How the states are linked:
α: j323->j389, j587->j461, j880->j782, j707->j131, j786->j429, j476->j553, j572->j448, j927->j860, j1->j289, j390->j130, j343->j134, j553->j476, j371->j396, j131->j707, j921->j537, j130->j390, j946->j334, j437->j673, j119->j45, j537->j921, j257->j686, j210->j199, j134->j343, j860->j927, j194->j265, j782->j880, j448->j572, j183->j675, j22->j848, j396->j371, j846->j111, j273->j640, j857->j716, j461->j587, j170->j881, j334->j946, j43->j244, j686->j257, j111->j846, j716->j857, j881->j170, j389->j323, j848->j22, j640->j273, j289->j1, j244->j43, j265->j194, j199->j210, j673->j437, j429->j786, j45->j119, j675->j183
ζ: j323->j334, j587->j257, j494->j119, j880->j154, j707->j437, j786->j857, j476->j860, j572->j183, j927->j553, j1->j848, j390->j199, j343->j244, j553->j927, j371->j111, j131->j673, j921->j360, j130->j210, j946->j389, j437->j707, j119->j494, j257->j587, j210->j130, j134->j43, j34->j194, j860->j476, j194->j34, j154->j880, j448->j675, j183->j572, j22->j289, j396->j846, j846->j396, j273->j170, j857->j786, j461->j686, j170->j273, j334->j323, j43->j134, j686->j461, j111->j371, j360->j921, j716->j429, j881->j640, j389->j946, j848->j1, j640->j881, j289->j22, j244->j343, j199->j390, j673->j131, j429->j716, j675->j448
δ: j323->j860, j587->j199, j494->j673, j880->j183, j707->j45, j786->j1, j476->j334, j572->j154, j927->j389, j1->j786, j390->j257, j343->j194, j553->j946, j371->j273, j131->j119, j921->j679, j130->j686, j946->j553, j119->j131, j257->j390, j210->j461, j134->j265, j34->j244, j860->j323, j194->j343, j782->j675, j154->j572, j183->j880, j22->j716, j396->j640, j846->j881, j273->j371, j857->j848, j461->j210, j170->j111, j334->j476, j686->j130, j111->j170, j716->j22, j881->j846, j389->j927, j848->j857, j640->j396, j289->j429, j244->j34, j265->j134, j199->j587, j673->j494, j429->j289, j45->j707, j679->j921, j675->j782
ξ: j323->j640, j587->j707, j494->j130, j880->j848, j707->j587, j786->j572, j476->j846, j572->j786, j927->j371, j1->j154, j343->j921, j553->j111, j371->j927, j131->j461, j921->j343, j130->j494, j946->j170, j437->j257, j119->j210, j537->j134, j257->j437, j210->j119, j134->j537, j860->j396, j194->j679, j782->j22, j154->j1, j448->j429, j183->j857, j22->j782, j396->j860, j846->j476, j273->j389, j857->j183, j461->j131, j170->j946, j334->j881, j686->j673, j111->j553, j360->j244, j716->j675, j881->j334, j389->j273, j848->j880, j640->j323, j244->j360, j199->j45, j673->j686, j429->j448, j45->j199, j679->j194, j675->j716
σ: j323->j448, j587->j134, j880->j553, j707->j537, j786->j273, j476->j782, j572->j389, j927->j154, j1->j371, j343->j461, j553->j880, j371->j1, j131->j921, j921->j131, j130->j34, j946->j183, j119->j679, j537->j707, j257->j43, j210->j194, j134->j587, j34->j130, j194->j210, j782->j476, j154->j927, j448->j323, j183->j946, j22->j846, j396->j289, j846->j22, j273->j786, j857->j170, j461->j343, j170->j857, j334->j675, j43->j257, j686->j244, j111->j848, j360->j673, j716->j881, j881->j716, j389->j572, j848->j111, j640->j429, j289->j396, j244->j686, j265->j199, j199->j265, j673->j360, j429->j640, j679->j119, j675->j334
ω: j323->j437, j587->j881, j494->j927, j880->j679, j707->j334, j786->j244, j476->j45, j572->j360, j927->j494, j1->j34, j390->j396, j343->j857, j553->j119, j371->j130, j131->j946, j921->j183, j130->j371, j946->j131, j437->j323, j119->j553, j537->j675, j257->j640, j210->j111, j134->j716, j34->j1, j194->j848, j183->j921, j22->j265, j396->j390, j846->j199, j273->j686, j857->j343, j461->j170, j170->j461, j334->j707, j43->j429, j686->j273, j111->j210, j360->j572, j716->j134, j881->j587, j389->j673, j848->j194, j640->j257, j244->j786, j265->j22, j199->j846, j673->j389, j429->j43, j45->j476, j679->j880, j675->j537

The rows follow the links: the fewer symbols apart two states are, the more alike their rows tend to be.

Each row is also shifted at random along 6 hidden directions that mean nothing.

Some states, each with a row of numbers:
j848
[78,37,5,21,15,-17,-17,27,-49,-41,16,21,-40,-23,10,31,15,85,30,-16,-3,-3,-34,18,-4,29,23,54,3,-2,-63,36,24,13,-32,34,5,-48,13]
j448
[-19,19,13,-22,-5,-10,-20,26,9,-4,9,17,0,-22,-7,15,23,-5,1,30,16,9,-29,16,0,-7,-19,37,-6,-9,-4,-40,-5,-5,-22,19,5,26,1]
j45
[-21,5,-11,-1,-1,-20,-7,-39,-2,-2,-14,-21,31,0,-28,3,-16,14,-10,9,6,25,19,-10,3,-8,-21,18,-19,7,29,8,-20,-27,-2,10,14,30,18]
j1
[71,-2,18,-10,3,17,1,22,16,-22,35,3,22,-15,-31,16,20,9,33,-14,-13,32,-17,-13,-5,-24,-24,74,-19,-2,7,-29,-4,-17,-30,18,5,18,5]
j537
[-11,27,-3,-15,-22,-12,-28,-22,-25,18,-31,-1,17,12,-9,13,3,6,-7,5,14,19,-20,-4,18,-2,-28,26,-3,-21,25,3,-12,-22,-6,25,19,17,-1]
j210
[-30,-4,-19,28,11,17,22,-24,-15,24,-42,40,39,27,-22,0,-30,-24,-12,-22,3,-15,43,-33,36,2,2,-20,-11,3,20,3,1,12,2,-7,-7,3,-12]
j43
[4,20,23,-7,-9,-25,-11,-34,-10,8,6,-46,12,20,21,27,4,-7,21,-1,-14,5,-2,16,-13,-5,-3,-18,-5,-19,18,-16,-6,0,8,7,18,-15,14]
j323
[-70,5,-17,-22,8,-3,11,52,-31,2,-20,34,-42,-11,-2,6,8,0,-21,42,32,-28,-31,30,7,-2,13,-24,23,12,-39,-5,6,20,15,-4,-24,-17,-33]
j673
[59,-1,3,5,26,-34,6,22,48,17,23,39,-35,-37,27,-12,7,-42,-13,0,-2,-44,16,5,2,42,29,-44,-28,7,-11,-6,9,19,22,-11,-11,-3,24]
j257
[-64,-4,4,-5,3,4,23,-11,-6,19,-30,12,18,14,1,13,-8,-51,-17,14,2,-26,10,7,19,-6,-9,-44,1,-2,16,-25,-5,16,30,-23,-21,-6,-11]
j880
[-78,-4,-2,9,6,7,-17,8,65,-4,46,10,-3,-13,14,-31,-2,-1,7,-20,6,15,21,-17,-8,22,12,-3,-24,11,3,-9,17,-4,-26,23,23,22,13]
j476
[-61,-10,-29,-2,-6,27,14,4,-31,2,-45,2,5,17,-24,0,-27,11,-35,19,29,-4,14,4,3,-10,8,-39,30,12,-11,21,8,0,0,5,-17,3,-31]
j461
[-1,3,-6,14,2,-32,1,-40,-52,6,-9,-61,0,42,32,6,-25,60,26,-17,-36,14,8,-13,-14,-1,6,-9,-2,4,22,35,-31,14,29,-13,42,-39,1]
j119
[29,12,-45,2,2,5,11,17,-91,12,-60,25,2,20,-45,21,-12,62,-11,2,28,10,-12,-15,48,-20,-12,36,14,7,2,35,-6,-9,0,24,-9,-31,-50]
j170
[-24,-9,5,-1,-3,27,-4,31,26,-13,15,35,7,-28,-1,-29,13,8,1,-1,-6,18,-10,-19,5,6,-23,49,-5,16,1,-7,-24,11,9,-35,2,19,7]
j390
[-24,2,0,-12,15,-27,14,-14,-19,-14,5,-33,13,-5,-19,29,-1,16,18,2,-10,7,2,9,-15,-24,-20,23,-21,4,2,0,-17,-11,4,7,-4,-9,17]
j134
[70,25,16,12,-15,-11,-17,-40,-27,-3,-20,-21,-6,8,18,13,8,3,2,-12,-10,-3,-20,17,-5,9,1,-8,8,-31,-6,34,11,-9,-1,-2,1,-24,26]

Start here and follow the symbols in turn, left to right. Where do you end up?
Answers are names.
[-12,-2,-17,-2,-3,-3,-11,-16,21,17,9,7,22,3,-24,-15,5,9,2,-22,0,25,1,-35,18,-10,-16,43,-23,-8,37,2,-4,-28,-18,30,16,30,0]
σ ξ δ ζ δ δ ω: j273
[-46,11,-3,5,-7,-3,10,-17,-52,10,-53,1,6,18,4,16,-15,2,-16,8,9,-3,-8,9,16,-3,-14,-10,16,-7,2,26,-15,7,17,-17,-11,-21,-16]
ζ α ζ ζ α δ: j390
[51,-5,-2,-7,-18,5,-29,-19,31,24,13,-8,7,4,9,-33,11,-15,2,-23,-10,19,-2,-29,3,6,-8,23,-12,-23,37,10,-11,-22,5,3,15,26,14]
δ δ ω δ α ξ α α: j22
[77,-31,1,-10,6,19,23,11,-3,-25,23,-36,0,5,-17,-1,-4,32,23,-13,-20,25,5,-3,-20,-40,-4,17,12,19,-1,3,-14,-3,16,-11,-1,-14,-10]
ζ ξ ξ α σ α: j848
[5,10,10,-3,12,-25,3,-19,-26,-28,1,-34,26,4,-20,37,-10,38,19,21,-9,18,4,23,-34,-27,-15,30,-12,21,-13,-25,-18,-1,-18,11,15,9,19]
δ ω ω ξ ζ σ: j675
[46,30,16,26,5,-36,-18,-48,-9,-10,-2,-8,23,-5,-3,32,-5,7,11,-19,-7,4,16,8,-4,16,-3,14,-18,-15,-9,11,12,-15,-35,30,14,4,46]
ω ξ ξ δ ω ξ α ω: j183
[34,-21,-16,11,15,16,21,-3,44,12,2,20,23,13,-10,-6,-23,-40,-15,0,8,-22,59,-13,0,3,9,-55,-10,23,13,-38,16,12,-9,-1,-3,25,-21]
ξ ξ ω ξ σ ω ξ δ: j572
[-27,23,4,30,18,0,-1,14,-8,-25,-28,74,15,-29,-20,20,-10,-5,-22,19,27,-21,8,17,23,22,-7,13,-7,13,-50,-1,12,18,-35,6,-14,16,8]
δ σ ζ ω ζ: j134
[49,20,-12,-1,2,-3,-15,49,-28,-2,-20,67,-23,-24,-7,-7,12,41,-12,26,24,3,-35,-8,30,27,-10,52,0,18,-33,17,-9,18,-5,-3,7,2,-15]
δ ζ ξ ζ ζ: j371
[35,13,26,23,7,-1,-15,-7,23,-26,9,23,-1,-25,30,-5,-5,-13,-11,15,-5,-9,-5,31,-14,27,2,-13,-4,15,-40,14,1,25,-5,-26,-4,7,46]
ω σ δ δ δ α: j194
[12,-17,-9,-21,-6,1,14,29,-14,10,-2,-15,-11,14,-4,-14,-1,10,-3,20,9,13,-4,-4,-2,-18,-5,5,16,11,6,-14,-18,8,25,-12,8,3,-34]
δ ζ σ α α δ: j183
[-13,-7,3,10,11,7,23,30,-6,16,-10,33,-9,13,13,10,-6,-19,0,11,-8,-29,11,5,6,10,18,-32,11,8,-11,-27,3,38,12,-20,-1,-17,-27]
δ ζ δ σ δ ω α: j265
[18,14,23,-8,-30,28,-24,-1,-28,-18,-17,-8,4,2,-1,-1,14,22,1,6,2,24,-36,11,6,-16,-26,43,22,-14,-7,13,-5,-10,-10,-4,6,2,3]
ω δ α ω σ: j111
[12,-13,10,-16,-11,27,8,27,-20,1,12,-22,-17,20,10,0,17,8,17,-6,-16,-1,-23,-1,-10,-14,10,6,25,-15,-4,-16,1,0,10,-8,6,-23,-30]
α α ω α σ α ζ α α: j461
